Below is a small trained network, with its code and all its weights. Each question gives an input and a target symbol and asks what happens when units are switched off, that is, made to give their printed mean instead of their output.

import numpy as np


def w(rows, s, z=0):
    codes = np.array(rows[::2]) - 128.0
    scale = np.full(codes.shape[1], s)
    scale[-1] = z or s
    return codes * scale


def f(y):
    return y / 2 * (1 + np.tanh(0.7978845608 * (y + 0.044715 * y**3)))


def softmax(a):
    e = np.exp(a - a.max(-1, keepdims=True))
    return e / e.sum(-1, keepdims=True)


def log_softmax(a):
    a = a - a.max(-1, keepdims=True)
    return a - np.log(np.exp(a).sum(-1, keepdims=True))


def net(x, mask):
    ids = ['αγθλμξφψ'.index(c) for c in x.split()]
    T = len(ids)
    res = E[ids] + P[:T]
    r = res
    for j in range(2):
        rows = slice(4 * j, 4 * j + 4)
        q, k, v = (r @ M[0][rows].T for M in (Q, K, V))
        z = softmax(np.where(np.tri(T) > 0, q @ k.T / 4**0.5, -1e9)) @ v
        o = O[0][rows]
        res = res + np.where(mask[j], z, o[:, -1]) @ o[:, :-1]
    y = f(res @ A[0][:, :-1].T + A[0][:, -1])
    res = res + np.where(mask[2:10], y, B[0][:, -1]) @ B[0][:, :-1]
    return log_softmax(res[-1] @ U[:, :-1].T + U[:, -1])


Q, K, V, O, A, B = {}, {}, {}, {}, {}, {}
E = w([
[111,179,107,174,127],'α',
[166,160,78,158,175],'γ',
[110,153,56,173,109],'θ',
[168,123,69,195,131],'λ',
[93,157,28,125,102],'μ',
[134,188,47,151,143],'ξ',
[139,138,3,142,146],'φ',
[221,210,125,93,43],'ψ',
],0.015)
P = w([
[94,233,128,123,251],'0',
[14,150,90,127,68],'1',
[60,129,92,137,76],'2',
[85,119,103,152,67],'3',
[100,111,102,147,71],'4',
[119,106,100,154,77],'5',
[136,98,95,151,78],'6',
[136,103,96,155,75],'7',
[154,97,93,154,69],'8',
[160,97,95,165,74],'9',
[167,89,100,161,73],'10',
[179,92,98,162,65],'11',
[178,90,106,170,62],'12',
],0.011)
Q[0] = w([
[147,145,125,180,107],'head 0',
[55,45,254,59,166],'head 0',
[139,98,133,119,139],'head 0',
[114,132,138,148,136],'head 0',
[146,81,113,109,133],'head 1',
[214,236,106,223,133],'head 1',
[158,101,196,120,129],'head 1',
[64,9,159,45,155],'head 1',
],0.01)
K[0] = w([
[145,199,150,99,142],'head 0',
[84,4,33,197,61],'head 0',
[111,107,99,179,96],'head 0',
[122,87,109,140,113],'head 0',
[127,121,101,129,117],'head 1',
[161,170,135,175,225],'head 1',
[110,86,142,36,106],'head 1',
[119,83,174,66,5],'head 1',
],0.013)
V[0] = w([
[5,89,85,101,196],'head 0',
[92,159,162,106,64],'head 0',
[191,152,91,19,85],'head 0',
[147,110,169,116,96],'head 0',
[68,148,75,139,51],'head 1',
[228,130,98,159,225],'head 1',
[122,96,137,35,147],'head 1',
[162,132,38,76,129],'head 1',
],0.015)
O[0] = w([
[124,145,250,92,128,129],'head 0',
[163,146,119,144,131,99],'head 0',
[176,138,69,49,133,139],'head 0',
[118,131,97,123,82,57],'head 0',
[178,138,158,119,162,132],'head 1',
[99,86,116,122,116,248],'head 1',
[104,191,74,82,137,62],'head 1',
[135,94,128,65,170,181],'head 1',
],0.018)
A[0] = w([
[37,149,178,193,145,78],'neuron 0',
[60,53,229,118,163,254],'neuron 1',
[156,122,97,168,192,200],'neuron 2',
[145,197,150,25,26,69],'neuron 3',
[206,109,150,180,60,132],'neuron 4',
[97,198,196,181,204,90],'neuron 5',
[116,190,114,104,25,142],'neuron 6',
[36,101,247,134,114,105],'neuron 7',
],0.011,0.0071)
B[0] = w([
[138,151,190,31,130,170],'neuron 0',
[119,151,114,109,40,254],'neuron 1',
[96,181,202,116,117,155],'neuron 2',
[166,124,151,173,117,130],'neuron 3',
[156,159,147,191,96,144],'neuron 4',
[56,78,73,123,90,153],'neuron 5',
[196,89,176,213,90,128],'neuron 6',
[163,120,81,183,254,223],'neuron 7',
],0.012,0.048)
U = w([
[90,209,143,194,165,167],'α',
[74,114,104,127,234,188],'γ',
[113,205,169,134,96,163],'θ',
[66,119,89,149,64,78],'λ',
[157,173,199,60,149,117],'μ',
[237,10,109,185,254,135],'ξ',
[135,62,136,30,110,3],'φ',
[123,230,66,126,144,109],'ψ',
],0.0053,0.011)

Each question gives the input, a string of symbols that net reads in full, and the target symbol t.
The units are the heads (4 rows each of Q, K, V and O) and the neurons (one row each of A and B). Each row of codes is followed by its name. A weight is (code - 128) times the scale printed after its matrix; where a second scale follows, it is the last column's (O, A, B and U).
mask holds one flag per unit, heads first, then neurons. A switched-off unit (its flag False) gives its mean, the last column of its rows in O or B, instead of its output. The means were averaged over made-up inputs and are rounded, as every weight is.
A unit's drop is (log p(t) with every unit on - log p(t) with that unit switched off) / (log p(t) with every unit on - log p(t) with every unit switched off).
The circuit of an input: a set's keep is (log p(t) with only the set's units on - log p(t) with every unit switched off) / (log p(t) with every unit on - log p(t) with every unit switched off). Starting from all 10 units, units are removed one at a time, each time the one whose removal leaves the highest keep (on an exact tie, the one counted first), for as long as the keep stays at least 0.8.
circuit, biggest first: the units of the circuit, biggest drop first
unit that matters most: the unit with the biggest drop
top k neurons: the k neurons with the biggest drops, biggest first
which heads matter: for each layer, one digit per head in row order, 1 if its drop is at least 0.15 and else 0, layers parted by /
input α γ φ μ γ ψ, target α: circuit, biggest first : [neuron 7; neuron 1; neuron 4; head 0]
input φ λ ψ, target φ: top 3 neurons : [neuron 7; neuron 2; neuron 4]
input λ ξ λ γ θ ψ θ ψ ψ ξ, target λ: circuit, biggest first : [neuron 7]
input θ γ ψ λ θ, target θ: circuit, biggest first : [neuron 7; head 1]
input ψ ξ φ, target ψ: top 2 neurons : [neuron 7; neuron 2]
input φ ψ γ μ φ φ λ α μ θ, target φ: circuit, biggest first : [neuron 7; head 1]
input α ψ φ φ λ λ μ γ θ γ, target α: circuit, biggest first : [head 1; head 0]
input θ ψ λ λ λ μ λ λ, target θ: circuit, biggest first : [neuron 7; head 1]
input γ γ ξ α λ λ λ φ ψ, target γ: circuit, biggest first : [neuron 7; head 0; head 1]
input μ α γ μ, target ξ: which heads matter : 10
input μ θ θ φ α γ α φ θ λ ψ φ, target μ: circuit, biggest first : [neuron 7; head 1; head 0]
input μ γ ψ λ φ γ α λ γ ξ γ γ μ, target μ: top 2 neurons : [neuron 7; neuron 5]
input μ μ γ ψ, target μ: top 3 neurons : [neuron 7; neuron 1; neuron 5]
input α θ μ λ θ φ ψ λ, target α: which heads matter : 01
input ψ α ψ θ φ θ ψ ψ α λ φ ψ, target ψ: which heads matter : 11
input ξ λ ψ ξ λ θ ψ λ λ θ ψ, target ξ: which heads matter : 10
input λ ψ φ λ φ, target λ: which heads matter : 01
input ψ θ λ φ γ ψ ψ γ ξ, target ψ: top 3 neurons : [neuron 7; neuron 2; neuron 0]
input ψ λ γ α λ θ, target ψ: top neuron : [neuron 7]
input ψ λ φ α ψ μ ψ ξ λ, target ψ: circuit, biggest first : [neuron 2; head 0]
input α ψ θ θ ψ γ γ, target α: unit that matters most : head 1
